Each row has a class, written after it.
294 -11 -103 -206 -202 -93 -21 238 -14 -68 -109 138 101 92 73 14 101 221
 -104 381 -94 -256 22 -197 87 191 25 -331 293 -143 -25 225 135 14 -92 => Derad
-50 356 51 -198 -156 -116 35 90 -32 -138 -130 35 218 -452 90 -73 87 -250
 186 64 12 -329 13 3 431 34 133 -317 -57 -120 -232 81 -52 -12 -272 => fim
153 8 -123 -149 -252 -44 55 90 -121 -168 -166 -36 194 -516 117 -68 402
 -413 51 111 55 -330 92 -108 313 196 9 -385 160 -152 -360 134 -55 128
 -11 => Kufo
252 -148 41 -81 -361 168 -170 159 11 78 -104 -226 -82 -284 -76 188 423
 201 -156 -296 67 -9 349 -624 80 144 218 -185 456 92 -270 -7 154 7 213 => Gume
223 -112 -233 -186 -20 -106 145 236 -48 -50 -86 213 153 -483 95 224 291
 124 47 7 111 -64 -140 441 237 42 15 -241 318 -164 -52 -251 -117 -184
 -111 => pov
-169 227 -9 114 -134 138 -222 288 -120 -214 -223 -26 121 -104 -279 -95
 -143 -153 434 353 248 -181 237 -366 -114 30 327 33 -12 59 -536 -117
 -219 43 76 => fim
129 -44 55 -222 -246 -349 127 23 -222 -108 138 -82 380 -396 52 167 190
 -149 -150 191 -123 -305 -31 -196 483 53 21 -678 362 -285 65 163 -174 36
 -46 => fim
370 -67 -150 42 -86 270 -122 59 46 161 92 -144 121 -469 -147 -237 7 -505
 -1 -575 -146 -107 -120 -293 133 191 50 -279 333 -89 -506 406 -32 278
 -155 => Kufo
-157 -81 -29 -190 -142 -85 203 97 159 110 -262 44 214 -470 275 282 552 0
 61 -147 123 -123 141 174 245 -96 59 -314 25 -94 359 -92 26 -93 -25 => tobe
62 -377 -412 -199 -291 433 -261 347 124 270 -67 55 -82 201 -287 -76 -74
 152 7 -15 245 124 56 -220 -123 -140 82 -348 549 -102 -272 143 83 124 82 => gole
-9 -114 -77 -175 -133 -128 116 -37 16 -31 -323 8 231 -112 156 -113 497
 -354 28 -105 51 -373 -113 278 218 189 -52 -432 157 -490 -298 210 58 61
 -212 => nedub
375 -612 -142 303 -17 342 -256 140 55 222 -107 -92 -132 -159 -66 -63 213
 21 -64 -299 60 42 102 -355 18 307 -21 -219 556 -73 -159 58 30 -136 94 => Gume
-41 -177 -132 -293 -160 -206 26 67 32 -56 -199 210 59 -11 141 84 379 135
 19 275 145 -212 70 141 220 113 3 -389 282 -357 -416 41 187 -206 -14 => nedub
-3 175 31 -237 -59 -174 96 32 -113 -198 52 3 231 -581 -15 227 354 -4 71
 216 167 -306 36 31 363 -73 211 -344 245 -240 -264 44 86 -169 -216 => rinop
481 -155 -159 79 -231 382 -263 58 -79 111 -262 -233 116 -233 -197 -330
 42 -167 178 -235 177 -156 37 -143 -360 195 292 -91 255 -6 -493 149 68
 206 -139 => vegad
19 160 -205 -345 -501 72 -163 69 -252 175 188 -515 57 -294 -162 -225
 -104 32 66 -65 -79 -6 -180 -433 -22 -50 157 -429 159 -178 -501 340 -257
 164 -92 => fenu
-415 137 -59 137 -97 35 -113 -3 61 -73 -36 -147 149 -113 -292 -168 391
 -146 232 -17 -37 -282 372 -342 212 -46 234 -194 114 -60 -660 315 116
 -87 180 => Kufo
116 -163 -206 -238 -130 -118 53 31 16 -178 -163 246 105 -200 108 120 200
 117 39 260 114 -147 -137 318 207 4 -96 -430 315 -366 -70 -78 -172 -151
 84 => nedub
32 172 55 -91 43 -259 173 -136 -79 -123 173 76 196 -305 -28 124 81 170
 141 86 -15 -211 -211 204 439 -288 94 -442 280 -241 74 -64 -183 -143
 -298 => fenu
99 -309 -347 -109 82 -208 197 51 -7 18 -103 93 292 -710 116 232 233 325
 113 228 -9 -212 -92 508 101 -24 -54 -97 231 -225 348 -140 -248 -214 145 => fim
-242 -174 -268 -202 -319 -81 31 -42 33 -169 -214 171 55 166 90 118 443
 160 51 264 132 -92 16 -24 14 -227 -222 -343 226 -295 150 169 -184 -214
 246 => Kufo
230 151 41 -242 -77 -95 170 63 117 -54 -39 -8 226 -609 -20 391 128 238
 -77 -32 153 -128 12 84 56 -130 271 -182 239 -219 115 -74 -31 -80 -58 => fenu
249 186 -116 -191 -204 100 -300 242 -65 -118 25 -174 125 -377 -139 -63
 289 -18 104 -284 37 -133 56 24 376 -8 302 -94 203 -33 -500 15 -49 147
 12 => tobe
153 -220 -77 -103 -214 412 -286 347 -23 489 -183 -367 10 -126 -110 -184
 -65 -59 165 -331 241 -15 -60 -355 -119 16 261 -201 142 -47 -141 -95 40
 375 -169 => rinop
-496 82 236 99 -169 163 -439 132 -82 -82 -60 20 -13 -111 -272 -289 -306
 -63 451 253 -41 -21 -64 -284 96 -9 233 -336 110 -26 -467 1 -231 81 141 => tobe
288 99 -304 -193 -115 -72 107 -200 18 115 141 -21 245 -367 -4 -202 217
 90 115 -19 -58 -142 -144 192 278 -85 18 -455 291 -293 -96 275 -37 -132
 46 => tobe
150 376 0 -239 -68 -256 223 87 232 -142 98 169 260 -277 -80 296 68 -29
 -116 -20 5 -217 -72 232 456 -228 163 -367 367 -324 34 -149 -116 28 -5 => Derad
122 265 31 -273 25 -103 10 114 14 -49 -39 150 193 -518 105 161 -12 108
 104 21 25 -173 -83 491 261 44 223 -211 274 -191 -275 -180 -56 -2 -126 => vegad
118 232 -89 -147 -179 -135 124 -8 124 -70 -28 31 221 -177 -71 168 298
 -168 -44 152 30 -270 149 14 163 0 124 -469 392 -310 -296 116 107 -28
 132 => Kufo
116 143 81 -160 75 -268 10 30 -223 -297 -215 190 256 -252 89 122 68 315
 100 610 47 -499 81 22 430 192 33 -160 281 -187 -55 -25 -65 -278 -62 => rinop
454 201 -249 14 -240 117 -78 -170 -130 -143 71 -380 171 -416 -172 -244
 383 -302 3 -213 -150 -329 103 -224 273 198 48 -434 310 -80 -548 332 8
 121 -81 => rinop
-78 253 -14 -110 -187 -85 -49 -55 -115 -86 17 191 140 -29 -15 -93 190 85
 194 196 -24 -108 -49 3 196 -63 17 -361 281 -124 -180 202 -93 -188 62 => gole
-92 196 67 67 38 258 -182 311 -56 -205 -15 -161 110 -44 -236 143 -145
 308 32 38 -42 -65 121 -125 -85 -182 463 -36 265 70 47 -16 -305 275 191 => Gume
252 -87 -490 154 163 69 -124 131 -31 113 60 109 170 -224 -230 -308 19
 -64 409 61 101 -146 -155 294 184 0 24 -52 272 -143 -386 -114 -238 -46
 157 => rinop
145 -96 -286 -67 -196 -22 22 110 -18 43 -99 84 223 -338 94 12 238 36 34
 -134 -30 -139 90 59 122 -4 -100 -237 296 -11 122 265 2 -95 -181 => fim
367 -79 -301 -138 -453 298 -58 -8 -12 -102 36 -255 -58 -540 -85 179 506
 80 -153 -372 -55 152 35 -206 -364 12 160 -355 494 37 -370 242 -87 106
 80 => gole
551 6 28 81 -229 165 -522 -125 -105 -59 200 -79 -50 253 34 -201 29 -240
 -82 -500 -70 -83 -152 -232 315 -130 147 -373 613 -31 -276 221 -99 292
 -67 => pov
22 157 50 -132 -125 1 -141 75 -56 -92 -19 180 179 -103 -91 -154 107 -41
 77 25 28 -218 -54 -55 356 10 110 -442 325 -171 -305 270 133 -60 -203 => rinop
-3 -137 -65 2 -11 -268 8 78 -164 -75 -151 275 264 -9 146 -144 225 -150
 171 398 41 -394 -50 282 487 139 -201 -384 249 -278 33 39 -42 -166 -172 => vegad
-94 -200 63 12 -50 47 -69 163 -75 -122 34 -71 137 -76 31 170 363 23 44
 -206 45 -88 62 -160 400 -213 203 -528 133 -24 96 -43 -145 31 -190 => pov
368 -287 -101 -227 -105 8 -45 45 42 -27 -115 -34 76 -237 210 180 490 124
 -206 -40 106 -331 53 -47 438 61 92 -327 378 -254 26 130 169 -163 -146 => Derad
204 178 51 -102 -12 -99 194 62 105 -261 -78 51 261 -382 80 385 568 201
 -63 -3 81 -253 96 119 190 -132 284 -230 183 -184 214 -12 8 -159 -46 => Derad
341 -241 -251 -11 127 -45 45 115 116 -25 164 59 196 -601 -205 231 110
 173 37 -234 -93 -110 -85 214 309 -129 131 -297 547 -86 -71 -324 -241
 282 150 => rinop
78 271 219 -72 -21 -346 -122 -140 -53 -350 42 367 112 123 47 -48 292 166
 67 7 -74 -354 -48 3 671 -152 184 -294 464 -195 -410 86 -4 -129 -47 => nedub
-32 -147 237 173 -32 184 -336 224 175 22 -88 18 -35 -88 -96 58 156 -116
 46 -401 55 -94 159 -471 172 26 402 -168 340 2 -467 -44 -14 167 27 => vegad
113 96 -290 -176 -20 -244 339 19 -27 -157 228 36 301 -899 -77 90 363
 -110 187 132 44 -147 -140 364 471 -98 -41 -489 86 -353 -85 -22 -207
 -243 -71 => Gume
166 -343 -111 -211 -209 -55 50 -4 -284 -160 -422 44 314 -551 192 -97 28
 -14 12 265 53 -211 -20 313 51 453 -222 -224 181 -177 -2 24 -222 -47 29 => Derad
404 -370 -404 68 -135 478 -63 134 172 166 -188 -332 -74 -433 -296 30 156
 -237 -62 -351 269 -57 59 -143 -438 33 336 -41 371 -83 -578 67 129 46
 -136 => Kufo
507 -163 -403 85 -108 268 -142 196 75 -3 26 -73 2 -300 -210 78 48 87 -57
 -292 -70 -58 73 -317 3 5 102 -159 532 163 -200 36 -170 158 41 => rinop
355 -105 -153 -133 -129 75 -6 -80 159 -124 -144 -136 52 -367 5 89 329
 184 -96 -399 -4 -91 97 -218 21 16 288 -126 327 -98 -394 54 -161 132 137 => tobe
146 -34 -323 -183 -157 -32 111 39 163 -43 -78 -6 66 -752 -156 4 117 -39
 105 152 82 -222 -50 119 69 0 47 -119 203 -255 -298 -43 8 -29 19 => fim
677 -147 -7 -44 -129 321 -156 173 126 97 -71 -170 67 -325 -255 70 289
 -276 -155 -568 28 -163 -87 -137 40 195 406 -331 455 -102 -446 -9 242
 264 -118 => pov
-327 -154 -54 -72 -51 124 -549 381 -78 310 -226 109 -64 215 8 -317 -349
 150 419 343 127 -91 8 114 220 167 107 -135 308 -141 -503 -128 -7 -4 53 => tobe
240 -259 -45 -57 116 -229 6 -76 -209 -256 7 230 361 -223 50 120 -51 44
 74 390 -94 -297 -223 317 332 95 -120 -482 356 -315 232 6 -340 -84 89 => pov
179 132 35 -110 -313 333 -106 88 58 -98 141 -102 -27 -304 -318 -80 97
 -240 -62 -528 -45 77 -63 -479 -27 -72 289 -382 312 34 -557 304 126 325
 -278 => fim
117 -76 220 103 -265 209 -485 181 -63 226 -300 -114 -40 437 86 -260 183
 73 -4 -301 43 -235 169 -381 254 -29 418 -197 332 228 -69 138 269 50
 -209 => tobe
168 242 -47 -245 -268 -110 229 -78 -55 -271 -115 28 323 -393 -112 17 316
 -76 17 128 91 -232 20 -82 50 56 16 -351 235 -342 -183 231 -84 126 43 => fenu
356 92 62 -220 -150 -169 -75 5 -62 -174 -149 192 200 -405 38 -52 216 98
 -119 -104 -11 -297 -150 202 308 115 88 -181 387 -182 -178 164 146 -74
 -220 => rinop
-122 -34 -216 -142 -27 -151 -51 -79 -8 139 86 -58 227 -198 -1 -204 222
 -185 287 78 43 -156 -169 543 339 -26 43 -539 247 -506 -433 36 -53 -33
 -5 => tobe
172 -44 29 -222 -48 -39 -39 162 62 21 -136 159 218 77 201 282 309 234
 -45 -87 66 -162 174 24 201 9 163 -386 275 -145 143 186 158 -109 -88 => Gume
154 -78 -51 129 -218 263 -303 279 -150 3 4 -194 18 -275 -144 -89 125 79
 81 -335 -146 33 2 -282 169 58 150 -264 171 221 -86 27 -184 -25 -103 => fim
119 -203 -73 -165 -80 322 -443 195 115 -61 -303 126 -121 -50 -99 8 238
 -43 180 -295 286 -177 121 -137 64 144 180 121 256 -125 -804 162 311 -61
 -186 => nedub
336 157 -365 -96 -191 -87 59 57 -116 -376 82 -164 293 -246 -315 78 421
 -140 -30 -152 42 -281 1 2 138 -176 179 -113 245 -151 -361 227 -188 -23
 -105 => pov
528 -459 -332 33 -120 158 -357 376 -91 39 -103 -163 26 283 53 159 581
 358 -90 -200 229 -141 200 -205 226 -40 148 -108 371 -42 25 -23 -42 -218
 -77 => vegad
183 -160 -77 -271 -95 -147 38 190 -24 86 20 -47 238 -660 240 293 323
 -120 -108 -69 -47 -192 -18 226 449 152 61 -524 249 -208 -6 23 -50 -61
 -142 => gole
229 20 -150 -118 -36 275 -265 214 146 132 17 -117 -186 -194 -154 192
 -268 590 67 38 19 51 107 -167 7 1 271 -202 436 -43 -398 -207 -30 -140
 78 => nedub
7 -49 -102 -221 -185 36 -103 392 -89 104 -100 49 228 -355 55 108 70 -110
 65 195 -4 -196 101 75 281 221 143 -488 188 -16 -190 31 28 -68 -72 => vegad
367 52 -609 -315 -271 -140 154 33 126 -51 36 -24 147 -326 34 87 549 192
 -16 -2 32 -116 8 367 93 -114 -82 -423 410 -407 -301 128 -30 -79 66 => Kufo
315 47 -135 -324 -193 -247 297 -202 -117 -381 86 154 316 -534 -34 -27
 306 -139 -31 18 -95 -204 -352 16 343 -47 -150 -526 236 -425 -120 224
 -384 86 68 => Kufo
286 155 206 -121 -318 92 -456 328 99 45 -18 51 -90 -410 -72 -158 -161
 300 -55 -627 -203 50 -17 -183 453 33 383 -322 323 222 -517 -72 64 78
 -211 => nedub
552 171 -336 -325 -201 88 -59 259 80 -289 -21 -57 140 -437 -338 137 482
 164 67 -232 281 -150 4 -45 99 -110 292 64 193 -261 -561 4 -38 76 5 => fenu
147 22 148 -407 -206 -319 202 -52 -154 -73 135 -64 288 -541 175 385 404
 33 -140 22 -87 -120 -12 -65 339 93 104 -607 165 -196 -52 62 -49 -76 -31 => gole
258 -35 -323 -133 -124 -85 235 28 42 -131 -289 277 335 -162 14 0 272
 -112 61 73 172 -159 -119 460 38 -62 -146 -163 190 -244 279 -67 -306 28
 200 => gole
91 -168 91 -128 -42 -106 21 178 -139 -200 -373 316 204 -149 156 182 256
 45 -24 306 193 -321 99 7 255 261 -52 -146 313 -196 2 48 58 -248 -85 => nedub
140 -289 -182 -202 -133 87 -76 100 27 111 -249 181 25 -71 7 -187 59 40
 83 87 128 -167 -194 118 79 159 -49 -383 390 -364 -304 116 122 -56 -199 => pov
540 -505 -409 -58 -96 237 -113 71 -23 176 -12 -46 -18 -176 -176 80 -91
 212 -26 -156 15 -45 -195 -138 -215 -24 166 -131 575 32 -192 -43 -222 29
 48 => vegad
